Here is a tiny trained network, its code and every weight. The questions are about switching its units off for an input and a class, where a switched-off unit gives its printed mean instead of its output.

import numpy as np


def w(rows, s, z=0):
    codes = np.array(rows[::2]) - 128.0
    scale = np.full(codes.shape[1], s)
    scale[-1] = z or s
    return codes * scale


def f(y):
    return np.maximum(y, 0)


def log_softmax(a):
    a = a - a.max(-1, keepdims=True)
    return a - np.log(np.exp(a).sum(-1, keepdims=True))


def net(x, mask):
    res = np.array(x, float).reshape(1, 4) / 4 @ E
    y = f(res @ A[0][:, :-1].T + A[0][:, -1])
    res = res + np.where(mask, y, B[0][:, -1]) @ B[0][:, :-1]
    return log_softmax(res[-1] @ U[:, :-1].T + U[:, -1])


A, B = {}, {}
E = w([
[105,143,211,121,150,71,129,101,156],'x0',
[121,191,185,219,97,159,49,129,137],'x1',
[175,140,183,137,161,146,166,111,205],'x2',
[184,165,120,75,62,104,165,10,102],'x3',
],0.013)
A[0] = w([
[76,95,2,60,68,52,129,114,114,223],'neuron 1',
[201,194,180,181,122,162,67,93,202,254],'neuron 2',
[147,41,171,27,179,129,197,105,210,205],'neuron 3',
[63,66,171,115,191,149,87,176,173,191],'neuron 4',
[151,142,143,54,174,103,228,129,168,193],'neuron 5',
[132,146,97,87,80,159,142,156,104,188],'neuron 6',
[213,148,168,194,82,163,144,47,152,228],'neuron 7',
[175,77,28,125,170,88,127,111,92,165],'neuron 8',
[139,152,87,53,95,152,48,159,104,220],'neuron 9',
[114,109,63,209,87,107,72,138,50,168],'neuron 10',
[242,140,58,215,133,186,119,90,125,219],'neuron 11',
[106,151,96,125,188,161,145,171,105,126],'neuron 12',
[105,85,169,141,156,155,96,203,120,147],'neuron 13',
[75,56,111,136,214,74,70,152,114,237],'neuron 14',
],0.0085,0.0025)
B[0] = w([
[111,84,76,175,108,85,132,109,57,250],'neuron 1',
[131,150,230,171,89,169,141,127,149,248],'neuron 2',
[161,77,151,48,162,72,167,156,151,248],'neuron 3',
[191,218,148,124,172,102,97,155,96,235],'neuron 4',
[127,28,149,94,104,87,183,122,190,229],'neuron 5',
[24,94,86,144,164,113,121,100,113,180],'neuron 6',
[87,137,175,97,23,164,165,130,142,237],'neuron 7',
[128,102,154,145,157,1,145,163,132,202],'neuron 8',
[113,137,135,170,122,155,96,57,132,194],'neuron 9',
[108,173,66,140,134,145,64,121,148,228],'neuron 10',
[145,155,177,180,68,140,135,155,123,215],'neuron 11',
[190,155,131,115,148,100,90,111,114,173],'neuron 12',
[154,142,228,123,178,130,149,135,82,217],'neuron 13',
[165,136,88,133,188,136,105,108,91,224],'neuron 14',
],0.0095,0.011)
U = w([
[93,209,201,211,16,196,99,138,214,241],'0',
[254,200,200,133,211,125,42,185,115,88],'1',
[36,120,71,213,73,92,56,57,98,144],'2',
[203,46,124,66,109,61,155,163,159,153],'3',
[83,213,105,156,95,192,39,162,139,5],'4',
],0.0071,0.0019)

Each question gives the input, the list of numbers given to net, and the class t.
The units are the neurons (one row each of A and B). Each row of codes is followed by its name. A weight is (code - 128) times the scale printed after its matrix; where a second scale follows, it is the last column's (A, B and U).
mask holds one flag per neuron, in row order. A switched-off neuron (its flag False) gives its mean, the last column of its row in B, instead of its output. The means were averaged over made-up inputs and are rounded, as every weight is.
A unit's drop is (log p(t) with every unit on - log p(t) with that unit switched off) / (log p(t) with every unit on - log p(t) with every unit switched off).
The circuit of an input: a set's keep is (log p(t) with only the set's units on - log p(t) with every unit switched off) / (log p(t) with every unit on - log p(t) with every unit switched off). Starting from the 12 units with the biggest drops (on a tie, the unit counted first), units are removed one at a time, each time the one whose removal leaves the highest keep (on an exact tie, the one counted first), for as long as the keep stays at least 0.8.
units of the circuit, in order: the units of the circuit, biggest drop first
most important unit: the unit with the biggest drop
top k neurons: the k neurons with the biggest drops, biggest first
drop of u: that unit's drop, to one decimal
input [-2,8,-8,-1], class 4: most important unit	neuron 10
input [1,1,0,1], class 0: units of the circuit, in order	(neuron 3; neuron 14)
input [-3,-5,-8,-7], class 1: top 4 neurons	(neuron 4; neuron 13; neuron 12; neuron 14)
input [0,0,4,8], class 0: top 2 neurons	(neuron 7; neuron 2)
input [4,-1,7,-1], class 3: top 2 neurons	(neuron 3; neuron 5)
input [4,0,8,-2], class 3: top 2 neurons	(neuron 3; neuron 5)
input [-6,-1,6,7], class 0: top 2 neurons	(neuron 7; neuron 11)
input [4,7,-4,-4], class 1: drop of neuron 7	0.1
input [2,1,-8,-5], class 1: drop of neuron 4	0.1
input [4,-4,-6,2], class 2: drop of neuron 1	0.7
